Here is a tiny trained network, its code and every weight. The questions are about switching its units off for an input and a class, where a switched-off unit gives its printed mean instead of its output.

import numpy as np


def w(rows, s, z=0):
    codes = np.array(rows[::2]) - 128.0
    scale = np.full(codes.shape[1], s)
    scale[-1] = z or s
    return codes * scale


def f(y):
    return y / 2 * (1 + np.tanh(0.7978845608 * (y + 0.044715 * y**3)))


def log_softmax(a):
    a = a - a.max(-1, keepdims=True)
    return a - np.log(np.exp(a).sum(-1, keepdims=True))


def net(x, mask):
    res = np.array(x, float).reshape(1, 6) / 4 @ E
    y = f(res @ A[0][:, :-1].T + A[0][:, -1])
    res = res + np.where(mask, y, B[0][:, -1]) @ B[0][:, :-1]
    return log_softmax(res[-1] @ U[:, :-1].T + U[:, -1])


A, B = {}, {}
E = w([
[128,128,125,126],'x0',
[95,94,127,43],'x1',
[124,125,128,123],'x2',
[62,48,199,198],'x3',
[76,111,2,152],'x4',
[39,219,153,120],'x5',
],0.0071)
A[0] = w([
[87,79,158,206,76],'neuron 1',
[76,115,33,187,145],'neuron 2',
[182,195,83,111,86],'neuron 3',
[49,210,146,142,108],'neuron 4',
[70,77,167,170,65],'neuron 5',
[143,143,120,182,164],'neuron 6',
[71,79,160,210,41],'neuron 7',
[45,188,157,96,95],'neuron 8',
[74,117,30,172,115],'neuron 9',
[71,65,166,171,41],'neuron 10',
[197,201,100,241,191],'neuron 11',
[188,176,68,54,96],'neuron 12',
[89,115,48,150,120],'neuron 13',
[186,46,123,115,106],'neuron 14',
[117,95,118,46,255],'neuron 15',
[147,135,219,131,65],'neuron 16',
[93,104,116,151,114],'neuron 17',
[76,117,43,156,96],'neuron 18',
[207,60,111,133,103],'neuron 19',
[164,169,112,254,145],'neuron 20',
[183,189,80,107,118],'neuron 21',
[85,76,91,47,146],'neuron 22',
[166,141,221,96,79],'neuron 23',
[169,153,228,120,45],'neuron 24',
[186,204,94,96,92],'neuron 25',
[166,167,201,102,56],'neuron 26',
[82,101,67,148,123],'neuron 27',
[207,54,113,126,101],'neuron 28',
[123,124,90,158,207],'neuron 29',
[201,38,103,139,189],'neuron 30',
[170,184,92,101,47],'neuron 31',
[96,83,96,32,233],'neuron 32',
[145,199,98,100,33],'neuron 33',
[52,207,152,109,91],'neuron 34',
],0.0083,0.0045)
B[0] = w([
[88,55,91,65,184],'neuron 1',
[214,137,189,138,227],'neuron 2',
[107,50,88,81,167],'neuron 3',
[134,168,39,197,196],'neuron 4',
[131,81,27,56,173],'neuron 5',
[93,160,173,108,160],'neuron 6',
[117,22,46,87,181],'neuron 7',
[133,164,58,207,191],'neuron 8',
[209,139,148,116,210],'neuron 9',
[104,9,49,59,169],'neuron 10',
[40,110,206,66,227],'neuron 11',
[69,42,130,90,204],'neuron 12',
[195,130,156,111,184],'neuron 13',
[102,173,74,159,166],'neuron 14',
[74,152,212,144,251],'neuron 15',
[182,103,130,122,164],'neuron 16',
[152,114,119,93,142],'neuron 17',
[246,126,140,122,185],'neuron 18',
[77,189,43,213,169],'neuron 19',
[71,179,243,83,200],'neuron 20',
[105,73,127,118,181],'neuron 21',
[140,171,184,118,196],'neuron 22',
[217,150,122,137,181],'neuron 23',
[253,116,71,125,171],'neuron 24',
[78,49,74,86,179],'neuron 25',
[196,92,104,132,157],'neuron 26',
[184,138,134,91,175],'neuron 27',
[73,190,44,208,171],'neuron 28',
[130,159,190,104,191],'neuron 29',
[97,202,102,165,223],'neuron 30',
[133,8,55,118,143],'neuron 31',
[108,155,206,134,255],'neuron 32',
[139,72,48,121,141],'neuron 33',
[130,150,36,204,191],'neuron 34',
],0.0062,0.0045)
U = w([
[85,23,69,74,65],'0',
[108,150,149,127,255],'1',
[102,187,40,216,48],'2',
[255,134,155,114,37],'3',
[90,137,159,122,198],'4',
[70,148,189,95,153],'5',
],0.012,0.0073)

Each question gives the input, the list of numbers given to net, and the class t.
The units are the neurons (one row each of A and B). Each row of codes is followed by its name. A weight is (code - 128) times the scale printed after its matrix; where a second scale follows, it is the last column's (A, B and U).
mask holds one flag per neuron, in row order. A switched-off neuron (its flag False) gives its mean, the last column of its row in B, instead of its output. The means were averaged over made-up inputs and are rounded, as every weight is.
A unit's drop is (log p(t) with every unit on - log p(t) with that unit switched off) / (log p(t) with every unit on - log p(t) with every unit switched off).
The circuit of an input: a set's keep is (log p(t) with only the set's units on - log p(t) with every unit switched off) / (log p(t) with every unit on - log p(t) with every unit switched off). Starting from the 12 units with the biggest drops (on a tie, the unit counted first), units are removed one at a time, each time the one whose removal leaves the highest keep (on an exact tie, the one counted first), for as long as the keep stays at least 0.8.
circuit, biggest first: the units of the circuit, biggest drop first
most important unit: the unit with the biggest drop
k most important neurons: the k neurons with the biggest drops, biggest first
input [-5,6,3,-5,8,-7], class 3: circuit, biggest first : [neuron 18; neuron 2]
input [6,-3,6,6,-8,7], class 3: circuit, biggest first : [neuron 24; neuron 23]
input [3,1,2,2,-6,1], class 3: circuit, biggest first : [neuron 24; neuron 23; neuron 11]
input [-2,-8,3,-4,-5,1], class 5: most important unit : neuron 11
input [-4,-7,6,0,-4,-2], class 5: circuit, biggest first : [neuron 11; neuron 20]
input [1,4,3,-7,-4,-2], class 0: 2 most important neurons : [neuron 12; neuron 25]
input [7,-8,4,-5,5,2], class 5: circuit, biggest first : [neuron 11; neuron 20]
input [-2,-1,7,-4,-8,5], class 3: circuit, biggest first : [neuron 24; neuron 23]
input [5,7,-4,-5,-1,-7], class 2: circuit, biggest first : [neuron 28; neuron 19]
input [2,-7,2,5,6,-3], class 5: circuit, biggest first : [neuron 20; neuron 11]
input [3,-6,2,0,-3,8], class 2: circuit, biggest first : [neuron 4; neuron 34]
input [7,-1,4,5,-7,5], class 3: circuit, biggest first : [neuron 24; neuron 23; neuron 16]
input [-1,0,2,-5,-1,7], class 2: circuit, biggest first : [neuron 34; neuron 4]
input [0,-7,7,4,-8,2], class 3: most important unit : neuron 24
input [-3,8,1,-7,3,-8], class 2: 3 most important neurons : [neuron 28; neuron 19; neuron 30]
input [5,-3,0,8,6,-2], class 0: 4 most important neurons : [neuron 7; neuron 10; neuron 1; neuron 5]
input [3,7,-2,-4,-4,-4], class 5: 2 most important neurons : [neuron 15; neuron 32]
input [-1,-5,-7,7,0,8], class 2: 3 most important neurons : [neuron 4; neuron 34; neuron 8]
input [-1,-7,-6,7,6,6], class 0: 4 most important neurons : [neuron 7; neuron 1; neuron 10; neuron 5]
input [-5,-1,-2,-7,-6,1], class 0: most important neuron : [neuron 25]
input [-5,-6,3,-2,0,0], class 5: 2 most important neurons : [neuron 11; neuron 20]
